Below are the code and all the weights of a small trained network. Each question names an input and a target symbol and asks about switching units off, where a switched-off unit gives its printed mean instead of its output.

import numpy as np


def w(rows, s, z=0):
    codes = np.array(rows[::2]) - 128.0
    scale = np.full(codes.shape[1], s)
    scale[-1] = z or s
    return codes * scale


def norm(h):
    return h / np.sqrt((h * h).mean(-1, keepdims=True) + 1e-5)


def f(y):
    return y / 2 * (1 + np.tanh(0.7978845608 * (y + 0.044715 * y**3)))


def softmax(a):
    e = np.exp(a - a.max(-1, keepdims=True))
    return e / e.sum(-1, keepdims=True)


def log_softmax(a):
    a = a - a.max(-1, keepdims=True)
    return a - np.log(np.exp(a).sum(-1, keepdims=True))


def net(x, mask):
    ids = ['Λαγεημ'.index(c) for c in x.split()]
    T = len(ids)
    res = E[ids] + P[:T]
    r = norm(res)
    for j in range(2):
        rows = slice(4 * j, 4 * j + 4)
        q, k, v = (r @ M[0][rows].T for M in (Q, K, V))
        z = softmax(np.where(np.tri(T) > 0, q @ k.T / 4**0.5, -1e9)) @ v
        o = O[0][rows]
        res = res + np.where(mask[j], z, o[:, -1]) @ o[:, :-1]
    y = f(norm(res) @ A[0][:, :-1].T + A[0][:, -1])
    res = res + np.where(mask[2:18], y, B[0][:, -1]) @ B[0][:, :-1]
    return log_softmax(norm(res)[-1] @ U[:, :-1].T + U[:, -1])


Q, K, V, O, A, B = {}, {}, {}, {}, {}, {}
E = w([
[70,115,90,78],'Λ',
[93,106,44,170],'α',
[233,149,166,166],'γ',
[180,50,254,80],'ε',
[204,74,99,159],'η',
[78,232,96,153],'μ',
],0.00082)
P = w([
[156,205,1,63],'0',
[155,168,93,93],'1',
[124,139,138,115],'2',
[85,101,165,146],'3',
[45,71,191,179],'4',
[30,47,206,198],'5',
[17,37,180,222],'6',
],0.00047)
Q[0] = w([
[241,242,44,22],'H0',
[117,37,149,31],'H0',
[134,28,191,20],'H0',
[251,246,52,12],'H0',
[232,211,223,26],'H1',
[15,47,29,247],'H1',
[241,240,200,6],'H1',
[6,12,89,248],'H1',
],0.0031)
K[0] = w([
[225,93,9,16],'H0',
[50,196,40,232],'H0',
[20,206,35,243],'H0',
[210,97,3,13],'H0',
[88,219,42,217],'H1',
[185,25,232,31],'H1',
[99,229,2,230],'H1',
[121,15,248,28],'H1',
],0.0032)
V[0] = w([
[171,22,106,123],'H0',
[111,8,74,67],'H0',
[58,157,142,172],'H0',
[202,87,95,148],'H0',
[218,147,12,165],'H1',
[91,197,61,60],'H1',
[106,87,244,95],'H1',
[141,71,252,89],'H1',
],0.0013)
O[0] = w([
[116,94,31,51,154],'H0',
[190,113,67,4,165],'H0',
[191,147,133,174,121],'H0',
[100,96,101,80,173],'H0',
[117,106,200,242,254],'H1',
[32,97,163,132,143],'H1',
[171,195,72,50,35],'H1',
[192,221,81,62,45],'H1',
],0.0014,0.00096)
A[0] = w([
[203,70,93,55,79],'N0',
[104,95,182,94,179],'N1',
[121,81,191,128,81],'N2',
[124,77,119,186,100],'N3',
[142,93,208,108,181],'N4',
[121,121,149,139,58],'N5',
[141,238,151,39,141],'N6',
[171,123,104,139,130],'N7',
[120,175,150,182,85],'N8',
[133,127,127,160,91],'N9',
[148,252,145,50,155],'N10',
[168,146,91,60,8],'N11',
[170,145,85,41,18],'N12',
[126,84,106,180,91],'N13',
[137,205,95,80,38],'N14',
[117,112,82,132,184],'N15',
],0.0029,0.0016)
B[0] = w([
[11,155,139,131,94],'N0',
[128,205,49,104,180],'N1',
[96,114,3,144,142],'N2',
[167,67,135,62,254],'N3',
[148,172,23,106,181],'N4',
[71,71,79,131,92],'N5',
[227,64,154,153,28],'N6',
[101,139,180,109,134],'N7',
[40,47,162,76,118],'N8',
[111,58,144,82,133],'N9',
[215,48,188,143,35],'N10',
[47,82,102,138,9],'N11',
[29,81,89,127,15],'N12',
[157,65,156,75,226],'N13',
[118,50,126,155,12],'N14',
[173,164,194,118,230],'N15',
],0.0017,0.00094)
U = w([
[44,82,220,16,4],'Λ',
[16,5,8,248,252],'α',
[17,250,248,252,122],'γ',
[246,12,8,7,191],'ε',
[19,250,16,6,140],'η',
[251,248,246,231,119],'μ',
],0.0033,0.0032)

Each question gives the input, a string of symbols that net reads in full, and the target symbol t.
The units are the heads (4 rows each of Q, K, V and O) and the neurons (one row each of A and B). Each row of codes is followed by its name. A weight is (code - 128) times the scale printed after its matrix; where a second scale follows, it is the last column's (O, A, B and U).
mask holds one flag per unit, heads first, then neurons. A switched-off unit (its flag False) gives its mean, the last column of its rows in O or B, instead of its output. The means were averaged over made-up inputs and are rounded, as every weight is.
A unit's drop is (log p(t) with every unit on - log p(t) with that unit switched off) / (log p(t) with every unit on - log p(t) with every unit switched off).
The circuit of an input: a set's keep is (log p(t) with only the set's units on - log p(t) with every unit switched off) / (log p(t) with every unit on - log p(t) with every unit switched off). Starting from the 12 units with the biggest drops (on a tie, the unit counted first), units are removed one at a time, each time the one whose removal leaves the highest keep (on an exact tie, the one counted first), for as long as the keep stays at least 0.8.
units of the circuit, in order: the units of the circuit, biggest drop first
most important unit: the unit with the biggest drop
top k neurons: the k neurons with the biggest drops, biggest first
heads that matter: for each layer, one digit per head in row order, 1 if its drop is at least 0.15 and else 0, layers parted by /
drop of u: that unit's drop, to one decimal
input η α α α ε η, target η: top 2 neurons : (N0, N12)
input α η ε η α η, target η: most important unit : H1
input η α ε α, target ε: units of the circuit, in order : (N10, H1)
input η η μ Λ η η η, target ε: heads that matter : 01
input α η α α α η Λ, target η: heads that matter : 00
input γ ε α Λ μ η Λ, target μ: heads that matter : 11
input α η η ε, target η: top 3 neurons : (N1, N4, N2)
input ε μ η ε η α ε, target η: heads that matter : 01
input μ α α α ε Λ, target ε: top 3 neurons : (N6, N10, N14)
input α α α η α, target ε: top 2 neurons : (N3, N13)
input ε α μ α Λ, target μ: top 2 neurons : (N6, N10)
input Λ μ α γ η ε α, target η: top 4 neurons : (N12, N0, N11, N3)
input η μ η η ε α, target η: drop of H1 : 0.9
input γ η η γ η α Λ, target η: drop of H1 : 0.2
input Λ ε α α η μ α, target μ: drop of N5 : 0.1
